Below is a small trained network, with its code and all its weights. Each question gives an input and a class and asks what happens when units are switched off, that is, made to give their printed mean instead of their output.

import numpy as np


def w(rows, s, z=0):
    codes = np.array(rows[::2]) - 128.0
    scale = np.full(codes.shape[1], s)
    scale[-1] = z or s
    return codes * scale


def f(y):
    return np.maximum(y, 0)


def log_softmax(a):
    a = a - a.max(-1, keepdims=True)
    return a - np.log(np.exp(a).sum(-1, keepdims=True))


def net(x, mask):
    res = np.array(x, float).reshape(1, 4) / 4 @ E
    y = f(res @ A[0][:, :-1].T + A[0][:, -1])
    res = res + np.where(mask, y, B[0][:, -1]) @ B[0][:, :-1]
    return log_softmax(res[-1] @ U[:, :-1].T + U[:, -1])


A, B = {}, {}
E = w([
[108,16,47,90,57,63,54,120,116,43,96],'x0',
[107,175,127,135,9,123,53,46,69,155,161],'x1',
[132,123,109,136,128,148,119,142,103,143,119],'x2',
[196,165,185,25,151,223,63,175,113,124,47],'x3',
],0.011)
A[0] = w([
[164,191,119,47,118,192,154,121,64,195,166,112],'N1',
[137,117,127,114,232,130,137,177,239,94,71,166],'N2',
[113,92,92,2,101,25,47,69,77,65,97,76],'N3',
[135,64,121,158,93,147,177,164,183,54,155,124],'N4',
[151,152,224,97,130,130,128,121,112,116,169,91],'N5',
[110,80,79,140,136,41,130,216,172,55,126,146],'N6',
[77,174,170,135,178,172,169,168,120,155,236,212],'N7',
[110,132,51,200,155,66,131,68,156,210,227,110],'N8',
[100,122,131,245,95,76,181,93,104,141,171,152],'N9',
[214,92,118,101,247,126,178,175,152,116,141,28],'N10',
[149,169,116,100,181,94,174,138,87,103,85,196],'N11',
[130,197,182,150,47,137,106,161,141,90,75,97],'N12',
[85,115,96,156,157,178,159,187,171,55,122,178],'N13',
[161,160,151,105,180,147,138,95,115,163,120,88],'N14',
[158,159,172,78,111,100,134,175,95,93,41,137],'N15',
[167,112,154,129,87,180,141,136,80,143,179,135],'N16',
[165,117,171,125,118,138,161,214,152,141,113,220],'N17',
[127,213,126,183,197,105,183,136,114,155,137,2],'N18',
[114,108,59,150,79,78,178,176,124,112,139,130],'N19',
[95,33,88,174,199,86,105,117,172,149,91,134],'N20',
[108,78,59,191,97,123,164,114,32,110,127,106],'N21',
[208,148,206,73,87,162,94,30,133,193,98,97],'N22',
[121,174,196,133,137,137,114,113,105,186,80,112],'N23',
[123,117,72,111,101,96,138,106,105,109,178,90],'N24',
],0.0078,0.0074)
B[0] = w([
[51,113,108,98,129,86,149,94,155,109,159,200],'N1',
[143,108,125,202,94,143,154,145,69,93,115,249],'N2',
[161,149,133,254,77,213,125,201,109,104,77,247],'N3',
[79,107,120,126,135,99,104,110,142,124,138,184],'N4',
[95,134,121,155,140,55,102,114,138,156,71,165],'N5',
[122,173,86,95,179,124,127,94,146,169,169,233],'N6',
[175,190,209,130,77,180,92,195,104,167,62,246],'N7',
[157,134,132,183,53,161,114,142,96,140,31,242],'N8',
[186,131,122,217,66,186,145,211,93,137,129,247],'N9',
[111,232,196,158,55,224,53,157,72,181,55,207],'N10',
[162,138,80,135,112,138,157,81,116,65,133,190],'N11',
[82,124,116,123,116,123,105,93,121,126,138,163],'N12',
[154,104,95,101,208,89,191,82,191,128,144,203],'N13',
[97,109,109,130,106,121,83,93,128,159,151,173],'N14',
[141,129,144,149,79,185,156,169,78,118,90,196],'N15',
[136,134,85,136,109,107,163,123,139,165,157,160],'N16',
[178,91,87,126,130,61,151,109,132,107,99,216],'N17',
[232,46,30,174,202,113,180,125,197,31,110,184],'N18',
[133,85,113,118,192,115,128,34,111,149,185,200],'N19',
[97,160,101,129,196,102,108,101,151,154,186,205],'N20',
[145,114,144,118,142,88,95,110,147,111,157,200],'N21',
[64,92,119,77,175,133,123,126,182,145,155,204],'N22',
[41,145,91,86,154,95,136,101,134,148,143,186],'N23',
[123,99,141,65,182,129,187,159,191,112,149,177],'N24',
],0.0079,0.012)
U = w([
[185,107,104,132,126,140,128,123,103,78,155,142],'0',
[105,170,184,131,111,174,85,152,65,149,141,254],'1',
[69,119,101,80,173,53,116,7,166,133,215,103],'2',
],0.014,0.00044)

Each question gives the input, the list of numbers given to net, and the class t.
The units are the neurons (one row each of A and B). Each row of codes is followed by its name. A weight is (code - 128) times the scale printed after its matrix; where a second scale follows, it is the last column's (A, B and U).
mask holds one flag per neuron, in row order. A switched-off neuron (its flag False) gives its mean, the last column of its row in B, instead of its output. The means were averaged over made-up inputs and are rounded, as every weight is.
A unit's drop is (log p(t) with every unit on - log p(t) with that unit switched off) / (log p(t) with every unit on - log p(t) with every unit switched off).
The circuit of an input: a set's keep is (log p(t) with only the set's units on - log p(t) with every unit switched off) / (log p(t) with every unit on - log p(t) with every unit switched off). Starting from the 12 units with the biggest drops (on a tie, the unit counted first), units are removed one at a time, each time the one whose removal leaves the highest keep (on an exact tie, the one counted first), for as long as the keep stays at least 0.8.
units of the circuit, in order: the units of the circuit, biggest drop first
k most important neurons: the k neurons with the biggest drops, biggest first
drop of u: that unit's drop, to one decimal
input [-5,-3,5,-1], class 0: 3 most important neurons -> N18, N17, N11
input [-2,6,-8,-8], class 1: units of the circuit, in order -> N8
input [0,1,4,-7], class 1: 3 most important neurons -> N9, N18, N8
input [-1,1,-8,-3], class 1: 2 most important neurons -> N18, N17
input [1,-5,-1,-5], class 2: 3 most important neurons -> N3, N20, N6
input [-8,-8,6,-1], class 0: 3 most important neurons -> N18, N17, N13
input [1,-6,5,-2], class 2: 2 most important neurons -> N3, N9
input [5,2,-1,2], class 1: 3 most important neurons -> N18, N17, N13
input [5,3,-8,1], class 1: 4 most important neurons -> N3, N18, N17, N13
input [-1,-6,-7,3], class 1: 2 most important neurons -> N10, N18
input [0,2,0,-8], class 1: drop of N2 -> 0.2
input [-7,-3,8,-5], class 0: drop of N18 -> 6.5
input [-4,1,4,8], class 2: drop of N1 -> 0.3
input [-8,2,0,1], class 2: drop of N13 -> 0.0
